[[152 140 133 138 135 130 137 113 138 126 142]
 [143 120 130 140 125 133 117 113 139 132 127]
 [135 145 123 122 129 120 132 125 121 136 149]
 [127 139 122 116 128 124 136 119 124 140 133]
 [129 138 123 134 124 123 144 106 136 125 123]
 [150 141 129 133 124 135 129 113 132 133 149]]
|
[[150 141 129 133 124 135 129 113 132 133 149]
 [152 140 133 138 135 130 137 113 138 126 142]
 [143 120 130 140 125 133 117 113 139 132 127]
 [135 145 123 122 129 120 132 125 121 136 149]
 [127 139 122 116 128 124 136 119 124 140 133]
 [129 138 123 134 124 123 144 106 136 125 123]]

[[146 125 131]
 [155 120 132]
 [118 135 124]]
|
[[118 135 124]
 [146 125 131]
 [155 120 132]]

[[131 139 120]
 [ 98 153 143]
 [112 120 140]
 [101 139 146]
 [119 132 114]
 [103 117 131]
 [133 136 153]
 [105 121 139]
 [133 116 134]
 [125 137 137]
 [140 144 123]]
|
[[140 144 123]
 [131 139 120]
 [ 98 153 143]
 [112 120 140]
 [101 139 146]
 [119 132 114]
 [103 117 131]
 [133 136 153]
 [105 121 139]
 [133 116 134]
 [125 137 137]]

[[101 150]
 [113 109]
 [131 146]
 [141 103]
 [104 124]]
|
[[104 124]
 [101 150]
 [113 109]
 [131 146]
 [141 103]]

[[136 114 112 152]
 [133 145 117 109]
 [113 124 151 107]]
|
[[113 124 151 107]
 [136 114 112 152]
 [133 145 117 109]]

[[117 138 109 133 128 150 122 122 123]
 [134 122 144 125 139 138 125 124 121]
 [128 143 134 135 128 139 135 136 143]]
|
[[128 143 134 135 128 139 135 136 143]
 [117 138 109 133 128 150 122 122 123]
 [134 122 144 125 139 138 125 124 121]]
---
[[125 126 156 118 116 124 132 119 107]
 [136 128 156 124 120 123 135 126 125]
 [133 111 156 121 122 139 144 135 123]]
|
[[119 107 125 126 156 118 116 124 132]
 [126 125 136 128 156 124 120 123 135]
 [135 123 133 111 156 121 122 139 144]]

[[135 118 110 126 126 130 141 145 147]
 [127 133 126 130 122 134 131 125 129]
 [122 130 119 129 127 127 130 125 131]
 [126 132 107 130 133 131 133 129 127]
 [131 123 105 128 133 129 139 140 140]]
|
[[145 147 135 118 110 126 126 130 141]
 [125 129 127 133 126 130 122 134 131]
 [125 131 122 130 119 129 127 127 130]
 [129 127 126 132 107 130 133 131 133]
 [140 140 131 123 105 128 133 129 139]]

[[131 100 129 125 142 118]
 [132 115 114 128 150 120]
 [129 143 138 124 123 132]
 [141 144 121 124 146 138]]
|
[[142 118 131 100 129 125]
 [150 120 132 115 114 128]
 [123 132 129 143 138 124]
 [146 138 141 144 121 124]]

[[129 136 121 120 149 137]
 [133 134 125 125 148 129]
 [123 131 123 122 129 138]
 [120 127 126 125 117 136]
 [129 129 127 127 132 129]
 [120 131 122 121 127 141]
 [132 124 133 134 124 118]
 [121 122 131 131 105 128]]
|
[[149 137 129 136 121 120]
 [148 129 133 134 125 125]
 [129 138 123 131 123 122]
 [117 136 120 127 126 125]
 [132 129 129 129 127 127]
 [127 141 120 131 122 121]
 [124 118 132 124 133 134]
 [105 128 121 122 131 131]]

[[152 152 114 112 121 143 131 119 152 122 119]
 [142 146 114 112 121 145 127 115 142 123 115]
 [135 134 128 125 127 126 130 130 135 129 129]
 [145 139 118 123 127 143 131 119 145 122 125]
 [135 133 127 128 127 128 130 131 135 128 130]
 [131 133 122 122 125 136 126 120 129 126 121]
 [133 137 127 121 126 127 129 129 132 128 125]]
|
[[122 119 152 152 114 112 121 143 131 119 152]
 [123 115 142 146 114 112 121 145 127 115 142]
 [129 129 135 134 128 125 127 126 130 130 135]
 [122 125 145 139 118 123 127 143 131 119 145]
 [128 130 135 133 127 128 127 128 130 131 135]
 [126 121 131 133 122 122 125 136 126 120 129]
 [128 125 133 137 127 121 126 127 129 129 132]]

[[119 114 124 121]
 [107 116 137 145]
 [108 119 118 136]
 [131 124 134 128]
 [116 117 129 144]
 [126 125 125 129]
 [128 124 137 130]
 [143 144 146 116]
 [141 140 118 154]
 [118 118 133 135]
 [137 132 119 126]
 [101 119 130 136]]
|
[[124 121 119 114]
 [137 145 107 116]
 [118 136 108 119]
 [134 128 131 124]
 [129 144 116 117]
 [125 129 126 125]
 [137 130 128 124]
 [146 116 143 144]
 [118 154 141 140]
 [133 135 118 118]
 [119 126 137 132]
 [130 136 101 119]]

[[136 145 120 121 103 103 105 147 152 142]
 [153 147 143 138 122 135 112 113 139 132]
 [132 113 137 117 152 107 129 133 117 132]
 [108 148 104 147 151 134 118 124 112 107]
 [108 150 116 155 103 143 144 133 153 133]
 [107 151 146 123 135 143 121 118 155 116]
 [137 104 135 136 102 153 122 139 103 116]
 [113 102 137 109 134 123 126 126 106 128]
 [137 134 102 119 137 107 137 132 132 152]]
|
[[152 142 136 145 120 121 103 103 105 147]
 [139 132 153 147 143 138 122 135 112 113]
 [117 132 132 113 137 117 152 107 129 133]
 [112 107 108 148 104 147 151 134 118 124]
 [153 133 108 150 116 155 103 143 144 133]
 [155 116 107 151 146 123 135 143 121 118]
 [103 116 137 104 135 136 102 153 122 139]
 [106 128 113 102 137 109 134 123 126 126]
 [132 152 137 134 102 119 137 107 137 132]]

[[130 141 123 137 122 124 139]
 [140 136 134 121 134 119 147]
 [132 130 131 125 127 123 135]
 [128 129 124 134 134 127 126]
 [114 128 116 125 123 135 135]
 [137 133 141 117 131 122 128]
 [128 124 124 123 130 128 137]
 [128 131 132 120 129 126 132]
 [110 137 128 102 126 136 123]
 [112 125 108 136 119 136 138]
 [129 118 130 117 134 130 124]]
|
[[124 139 130 141 123 137 122]
 [119 147 140 136 134 121 134]
 [123 135 132 130 131 125 127]
 [127 126 128 129 124 134 134]
 [135 135 114 128 116 125 123]
 [122 128 137 133 141 117 131]
 [128 137 128 124 124 123 130]
 [126 132 128 131 132 120 129]
 [136 123 110 137 128 102 126]
 [136 138 112 125 108 136 119]
 [130 124 129 118 130 117 134]]

[[114 103 146 111 111 129 128 106 129 107 142 133 141 136 116 133]
 [135 129 134 108 134 126 130 131 136 111 142 122 155 140 142 130]
 [126 128 123 129 128 125 124 129 124 130 123 124 122 125 125 124]
 [114 107 138 105 119 119 120 113 124 105 143 120 145 140 120 124]]
|
[[116 133 114 103 146 111 111 129 128 106 129 107 142 133 141 136]
 [142 130 135 129 134 108 134 126 130 131 136 111 142 122 155 140]
 [125 124 126 128 123 129 128 125 124 129 124 130 123 124 122 125]
 [120 124 114 107 138 105 119 119 120 113 124 105 143 120 145 140]]
---
[[126 131 126]
 [125 122 125]
 [137 103 127]]
|
[[126 131]
 [125 122]
 [137 103]]

[[134 137 155 128]
 [132 133 127 130]
 [127 128 134 134]]
|
[[134 137]
 [132 133]
 [127 128]]

[[122 122 131 130]
 [124 124 130 129]
 [121 121 131 130]
 [119 153 128 111]]
|
[[122 122]
 [124 124]
 [121 121]]

[[122 145]
 [145 117]
 [111 130]
 [122 158]]
|
[[122 145]
 [145 117]
 [111 130]]

[[126 131 125]
 [126 130 125]
 [127 130 126]
 [120 138 115]
 [147 106 156]]
|
[[126 131]
 [126 130]
 [127 130]]

[[130 130 138]
 [145 132 129]
 [130 152 124]
 [125 138 100]
 [145 134 139]]
|
[[130 130]
 [145 132]
 [130 152]]
